Below are the code and all the weights of a small trained network. Each question names an input and a class and asks about switching units off, where a switched-off unit gives its printed mean instead of its output.

import numpy as np


def w(rows, s, z=0):
    codes = np.array(rows[::2]) - 128.0
    scale = np.full(codes.shape[1], s)
    scale[-1] = z or s
    return codes * scale


def f(y):
    return y / 2 * (1 + np.tanh(0.7978845608 * (y + 0.044715 * y**3)))


def log_softmax(a):
    a = a - a.max(-1, keepdims=True)
    return a - np.log(np.exp(a).sum(-1, keepdims=True))


def net(x, mask):
    res = np.array(x, float).reshape(1, 7) / 4 @ E
    y = f(res @ A[0][:, :-1].T + A[0][:, -1])
    res = res + np.where(mask, y, B[0][:, -1]) @ B[0][:, :-1]
    return log_softmax(res[-1] @ U[:, :-1].T + U[:, -1])


A, B = {}, {}
E = w([
[132,121,145,105,130,135,130,142,142],'x0',
[254,135,134,63,148,19,77,61,103],'x1',
[148,145,153,165,98,139,122,117,138],'x2',
[134,139,124,159,114,129,119,119,119],'x3',
[120,37,95,178,71,21,132,138,209],'x4',
[146,139,169,150,95,134,148,115,141],'x5',
[77,38,195,95,50,149,79,89,25],'x6',
],0.011)
A[0] = w([
[177,143,116,87,147,39,95,104,134,53],'n1',
[146,130,115,83,108,137,148,121,76,109],'n2',
[106,129,81,210,111,99,215,170,161,135],'n3',
[132,172,114,113,115,65,100,104,223,68],'n4',
[50,54,167,122,59,112,69,158,69,7],'n5',
[111,137,96,168,124,105,161,184,200,128],'n6',
[131,88,148,150,152,184,115,83,147,123],'n7',
[75,119,77,119,149,164,153,101,194,122],'n8',
[111,178,78,111,50,152,151,52,180,115],'n9',
[156,2,107,141,56,47,99,134,198,89],'n10',
[210,246,103,136,202,99,178,163,165,31],'n11',
[98,109,80,188,130,151,202,199,252,148],'n12',
[58,120,98,132,95,227,196,155,105,203],'n13',
[200,210,95,133,210,144,166,117,213,166],'n14',
[160,115,167,84,112,127,86,50,26,95],'n15',
[105,107,84,167,145,132,181,141,154,118],'n16',
[5,122,151,168,116,212,166,197,93,63],'n17',
],0.009,0.012)
B[0] = w([
[145,142,106,144,124,130,159,107,130,170],'n1',
[133,106,124,114,129,113,98,136,141,141],'n2',
[149,87,164,124,86,168,99,130,149,208],'n3',
[148,132,81,114,107,156,115,201,124,164],'n4',
[131,195,48,207,118,122,141,95,157,171],'n5',
[160,124,142,93,89,158,102,156,146,197],'n6',
[167,120,136,123,132,149,155,112,78,135],'n7',
[124,122,88,93,121,154,123,128,122,165],'n8',
[149,129,111,99,148,119,108,127,148,136],'n9',
[64,166,126,229,158,59,160,117,113,220],'n10',
[92,74,169,181,197,77,112,57,102,194],'n11',
[180,105,86,74,91,176,86,140,175,250],'n12',
[137,186,114,207,146,140,159,141,132,230],'n13',
[69,178,130,185,148,125,197,86,133,237],'n14',
[136,71,167,79,119,165,78,135,145,190],'n15',
[135,141,133,98,93,167,109,177,113,169],'n16',
[48,137,174,175,183,9,129,99,71,206],'n17',
],0.012,0.017)
U = w([
[114,151,99,174,138,130,196,94,171,150],'0',
[74,44,246,157,208,52,71,53,116,251],'1',
[167,2,184,12,76,181,1,125,177,5],'2',
],0.0088,0.003)

Each question gives the input, the list of numbers given to net, and the class t.
The units are the neurons (one row each of A and B). Each row of codes is followed by its name. A weight is (code - 128) times the scale printed after its matrix; where a second scale follows, it is the last column's (A, B and U).
mask holds one flag per neuron, in row order. A switched-off neuron (its flag False) gives its mean, the last column of its row in B, instead of its output. The means were averaged over made-up inputs and are rounded, as every weight is.
A unit's drop is (log p(t) with every unit on - log p(t) with that unit switched off) / (log p(t) with every unit on - log p(t) with every unit switched off).
The circuit of an input: a set's keep is (log p(t) with only the set's units on - log p(t) with every unit switched off) / (log p(t) with every unit on - log p(t) with every unit switched off). Starting from the 12 units with the biggest drops (on a tie, the unit counted first), units are removed one at a time, each time the one whose removal leaves the highest keep (on an exact tie, the one counted first), for as long as the keep stays at least 0.8.
units of the circuit, in order: the units of the circuit, biggest drop first
top k neurons: the k neurons with the biggest drops, biggest first
drop of u: that unit's drop, to one decimal
input [-2,-1,6,1,6,2,7], class 0: units of the circuit, in order -> (n5)
input [-1,0,4,-3,1,5,5], class 0: top 4 neurons -> (n17 n11 n5 n3)
input [-2,0,-7,1,5,-6,2], class 0: top 4 neurons -> (n17 n11 n15 n3)
input [6,-3,-4,-3,2,3,8], class 0: top 2 neurons -> (n5 n11)
input [7,-5,2,-2,-1,2,2], class 1: top 2 neurons -> (n17 n14)
input [2,-6,2,1,-1,8,3], class 1: top 4 neurons -> (n17 n14 n4 n1)
input [2,-2,3,-8,-8,1,1], class 1: top 3 neurons -> (n17 n12 n5)
input [-1,7,1,-5,3,-8,-1], class 0: top 2 neurons -> (n17 n1)
input [-7,-6,5,-7,0,1,2], class 1: top 4 neurons -> (n17 n14 n4 n1)
input [3,-3,-2,-1,5,-7,3], class 0: top 2 neurons -> (n11 n5)
input [-3,0,4,-3,7,-4,8], class 0: top 3 neurons -> (n5 n17 n11)
input [8,-2,3,1,4,4,7], class 0: top 2 neurons -> (n5 n11)
input [2,-6,-6,5,1,-1,-2], class 2: top 2 neurons -> (n12 n10)
input [7,-7,4,-8,7,4,-2], class 2: units of the circuit, in order -> (n12)
input [3,-6,7,-8,2,3,-3], class 2: drop of n12 -> 0.3
input [4,-8,-8,5,7,7,-3], class 2: drop of n12 -> 0.2
input [6,-7,3,0,-8,3,3], class 1: drop of n17 -> 3.4
input [3,2,-1,-1,-6,-6,-7], class 1: drop of n11 -> 1.7
